Below are the code and all the weights of a small trained network. Each question names an input and a target symbol and asks about switching units off, where a switched-off unit gives its printed mean instead of its output.

import numpy as np


def w(rows, s, z=0):
    codes = np.array(rows[::2]) - 128.0
    scale = np.full(codes.shape[1], s)
    scale[-1] = z or s
    return codes * scale


def f(y):
    return np.maximum(y, 0)


def softmax(a):
    e = np.exp(a - a.max(-1, keepdims=True))
    return e / e.sum(-1, keepdims=True)


def log_softmax(a):
    a = a - a.max(-1, keepdims=True)
    return a - np.log(np.exp(a).sum(-1, keepdims=True))


def net(x, mask):
    ids = ['ΣΦΨβεθλμτ'.index(c) for c in x.split()]
    T = len(ids)
    res = E[ids] + P[:T]
    u = 0
    for l in range(3):
        r = res
        for j in range(2):
            rows = slice(3 * j, 3 * j + 3)
            q, k, v = (r @ M[l][rows].T for M in (Q, K, V))
            z = softmax(np.where(np.tri(T) > 0, q @ k.T / 3**0.5, -1e9)) @ v
            o = O[l][rows]
            res = res + np.where(mask[u + j], z, o[:, -1]) @ o[:, :-1]
        u += 2
        y = f(res @ A[l][:, :-1].T + A[l][:, -1])
        res = res + np.where(mask[u : u + 8], y, B[l][:, -1]) @ B[l][:, :-1]
        u += 8
    return log_softmax(res[-1] @ U[:, :-1].T + U[:, -1])


Q, K, V, O, A, B = {}, {}, {}, {}, {}, {}
E = w([
[120,186,78],'Σ',
[88,205,113],'Φ',
[173,43,166],'Ψ',
[249,105,158],'β',
[131,108,81],'ε',
[147,210,173],'θ',
[125,42,240],'λ',
[183,173,243],'μ',
[198,144,39],'τ',
],0.016)
P = w([
[110,148,143],'0',
[94,57,142],'1',
[104,139,147],'2',
[113,2,155],'3',
[108,80,154],'4',
[107,77,161],'5',
[108,97,142],'6',
[117,97,173],'7',
[116,82,185],'8',
[160,239,165],'9',
[144,224,176],'10',
],0.0049)
Q[0] = w([
[110,158,142],'0.h0',
[92,107,254],'0.h0',
[120,243,115],'0.h0',
[221,117,82],'0.h1',
[149,207,73],'0.h1',
[117,215,176],'0.h1',
],0.01)
K[0] = w([
[154,192,108],'0.h0',
[150,179,229],'0.h0',
[103,221,174],'0.h0',
[113,72,166],'0.h1',
[137,254,136],'0.h1',
[102,169,91],'0.h1',
],0.015)
V[0] = w([
[101,105,171],'0.h0',
[70,91,41],'0.h0',
[254,17,62],'0.h0',
[120,36,56],'0.h1',
[133,161,127],'0.h1',
[109,99,28],'0.h1',
],0.0086)
O[0] = w([
[65,7,83,156],'0.h0',
[199,254,140,3],'0.h0',
[133,136,57,97],'0.h0',
[187,102,87,71],'0.h1',
[185,168,141,128],'0.h1',
[61,53,150,50],'0.h1',
],0.0073,0.0044)
A[0] = w([
[104,109,85,74],'0.n0',
[185,151,88,116],'0.n1',
[185,121,151,3],'0.n2',
[89,131,168,182],'0.n3',
[241,149,70,87],'0.n4',
[156,99,136,174],'0.n5',
[67,90,162,66],'0.n6',
[129,156,248,163],'0.n7',
],0.013,0.0039)
B[0] = w([
[59,157,56,137],'0.n0',
[69,168,164,169],'0.n1',
[119,159,135,136],'0.n2',
[31,18,96,201],'0.n3',
[151,237,204,199],'0.n4',
[126,75,47,175],'0.n5',
[129,173,215,190],'0.n6',
[135,2,120,255],'0.n7',
],0.0059,0.0097)
Q[1] = w([
[39,2,174],'1.h0',
[199,94,116],'1.h0',
[11,116,65],'1.h0',
[161,200,39],'1.h1',
[216,92,125],'1.h1',
[77,98,162],'1.h1',
],0.0082)
K[1] = w([
[147,56,23],'1.h0',
[132,90,160],'1.h0',
[71,138,125],'1.h0',
[153,143,12],'1.h1',
[224,131,60],'1.h1',
[65,217,177],'1.h1',
],0.011)
V[1] = w([
[10,190,210],'1.h0',
[128,203,175],'1.h0',
[131,102,197],'1.h0',
[111,133,172],'1.h1',
[111,110,79],'1.h1',
[162,118,174],'1.h1',
],0.012)
O[1] = w([
[26,82,51,73],'1.h0',
[179,120,154,2],'1.h0',
[203,171,124,216],'1.h0',
[12,137,84,201],'1.h1',
[41,119,254,133],'1.h1',
[249,148,189,189],'1.h1',
],0.006,0.0058)
A[1] = w([
[72,128,233,210],'1.n0',
[38,103,8,114],'1.n1',
[202,73,236,23],'1.n2',
[214,103,179,34],'1.n3',
[108,162,149,215],'1.n4',
[134,226,179,42],'1.n5',
[91,23,139,2],'1.n6',
[149,23,2,223],'1.n7',
],0.0071,0.0038)
B[1] = w([
[170,90,132,255],'1.n0',
[76,102,107,181],'1.n1',
[68,197,56,224],'1.n2',
[102,131,91,171],'1.n3',
[3,61,115,169],'1.n4',
[165,80,171,160],'1.n5',
[140,158,1,219],'1.n6',
[202,111,188,204],'1.n7',
],0.0069,0.0083)
Q[2] = w([
[145,219,130],'2.h0',
[76,85,164],'2.h0',
[142,151,89],'2.h0',
[162,165,183],'2.h1',
[134,88,140],'2.h1',
[53,254,118],'2.h1',
],0.0097)
K[2] = w([
[210,144,120],'2.h0',
[8,148,182],'2.h0',
[87,188,30],'2.h0',
[127,149,196],'2.h1',
[191,153,121],'2.h1',
[118,207,77],'2.h1',
],0.011)
V[2] = w([
[159,141,148],'2.h0',
[127,116,106],'2.h0',
[110,140,101],'2.h0',
[140,131,253],'2.h1',
[115,97,50],'2.h1',
[102,238,169],'2.h1',
],0.013)
O[2] = w([
[69,120,135,77],'2.h0',
[189,2,251,148],'2.h0',
[36,234,140,144],'2.h0',
[200,43,155,81],'2.h1',
[196,134,106,192],'2.h1',
[112,178,135,4],'2.h1',
],0.0065,0.013)
A[2] = w([
[196,136,87,110],'2.n0',
[236,162,128,95],'2.n1',
[186,132,80,78],'2.n2',
[7,82,90,52],'2.n3',
[149,123,128,163],'2.n4',
[135,108,172,251],'2.n5',
[145,94,36,33],'2.n6',
[152,29,47,20],'2.n7',
],0.012,0.0029)
B[2] = w([
[38,115,166,160],'2.n0',
[79,97,204,163],'2.n1',
[36,145,156,157],'2.n2',
[110,66,100,203],'2.n3',
[84,19,152,146],'2.n4',
[255,85,174,168],'2.n5',
[114,227,113,191],'2.n6',
[167,182,108,253],'2.n7',
],0.0074,0.014)
U = w([
[22,80,173,153],'Σ',
[103,154,150,182],'Φ',
[41,45,111,89],'Ψ',
[127,101,131,11],'β',
[126,106,88,209],'ε',
[128,96,109,4],'θ',
[192,115,47,85],'λ',
[242,47,63,112],'μ',
[126,2,217,197],'τ',
],0.0093,0.0041)

Each question gives the input, a string of symbols that net reads in full, and the target symbol t.
The units are the heads (3 rows each of Q, K, V and O) and the neurons (one row each of A and B). Each row of codes is followed by its name. A weight is (code - 128) times the scale printed after its matrix; where a second scale follows, it is the last column's (O, A, B and U).
mask holds one flag per unit, layer by layer, with each layer's heads first. A switched-off unit (its flag False) gives its mean, the last column of its rows in O or B, instead of its output. The means were averaged over made-up inputs and are rounded, as every weight is.
A unit's drop is (log p(t) with every unit on - log p(t) with that unit switched off) / (log p(t) with every unit on - log p(t) with every unit switched off).
The circuit of an input: a set's keep is (log p(t) with only the set's units on - log p(t) with every unit switched off) / (log p(t) with every unit on - log p(t) with every unit switched off). Starting from the 12 units with the biggest drops (on a tie, the unit counted first), units are removed one at a time, each time the one whose removal leaves the highest keep (on an exact tie, the one counted first), for as long as the keep stays at least 0.8.
units of the circuit, in order: the units of the circuit, biggest drop first
top k neurons: the k neurons with the biggest drops, biggest first
top k neurons in layer l: the k neurons of layer l with the biggest drops, biggest first
which heads matter: for each layer, one digit per head in row order, 1 if its drop is at least 0.15 and else 0, layers parted by /
drop of u: that unit's drop, to one decimal
input μ ε Σ Φ μ ε ε μ λ τ, target Φ: which heads matter	10 / 00 / 00
input Ψ μ Ψ Φ Ψ θ ε θ λ λ β, target τ: units of the circuit, in order	(2.n1; 2.h1)
input Ψ β λ Ψ τ Σ τ τ, target τ: which heads matter	10 / 01 / 00
input μ θ ε θ Σ ε λ μ τ Φ Σ, target Ψ: units of the circuit, in order	(1.h0; 2.n3; 1.n1)
input Φ θ ε Φ θ ε Φ Φ θ θ, target μ: which heads matter	10 / 00 / 00
input Σ τ λ Σ θ τ Φ Φ, target Ψ: units of the circuit, in order	(1.h0; 2.n3; 0.n4)
input λ Ψ ε θ, target τ: which heads matter	11 / 10 / 00
input λ ε Φ τ μ Φ ε μ, target λ: top 4 neurons	(1.n6; 2.n7; 1.n2; 2.n6)
input Φ Φ τ Φ Φ μ λ β τ β β, target Σ: top neuron	(2.n1)
input Φ Ψ Ψ Φ τ Φ, target τ: which heads matter	10 / 10 / 00
input λ ε Φ τ λ, target λ: top 3 neurons	(1.n6; 2.n7; 2.n6)
input θ Σ μ, target μ: top 3 neurons	(1.n7; 2.n7; 0.n6)
input λ ε Σ, target Σ: top 3 neurons	(2.n7; 0.n7; 1.n6)
input ε Φ θ, target μ: top neuron	(0.n7)
input λ τ θ Σ μ μ μ ε Φ λ, target λ: top 4 neurons	(1.n6; 2.n7; 2.n6; 1.n2)
input Ψ Ψ λ θ Φ β, target τ: top 2 neurons	(1.n6; 2.n1)
input μ ε τ θ μ, target λ: top 3 neurons	(1.n6; 2.n7; 2.n6)
input τ Σ Φ Φ θ θ μ β, target Σ: top 2 neurons in layer 0	(0.n4; 0.n3)
input Ψ Ψ θ λ, target μ: top 2 neurons in layer 0	(0.n7; 0.n6)
input Ψ ε λ Φ μ λ β θ, target τ: top 2 neurons	(0.n6; 0.n5)
input Ψ τ Σ λ β θ τ, target τ: top neuron in layer 1	(1.n5)
input Σ Φ λ θ Φ μ Φ, target Ψ: top 2 neurons in layer 0	(0.n3; 0.n5)
input ε Φ λ β β Φ β λ τ, target Φ: drop of 0.n1	0.2
input ε Φ Ψ θ θ Ψ μ, target μ: drop of 0.h0	0.4
input ε Ψ τ θ ε Φ, target τ: drop of 1.h0	0.4
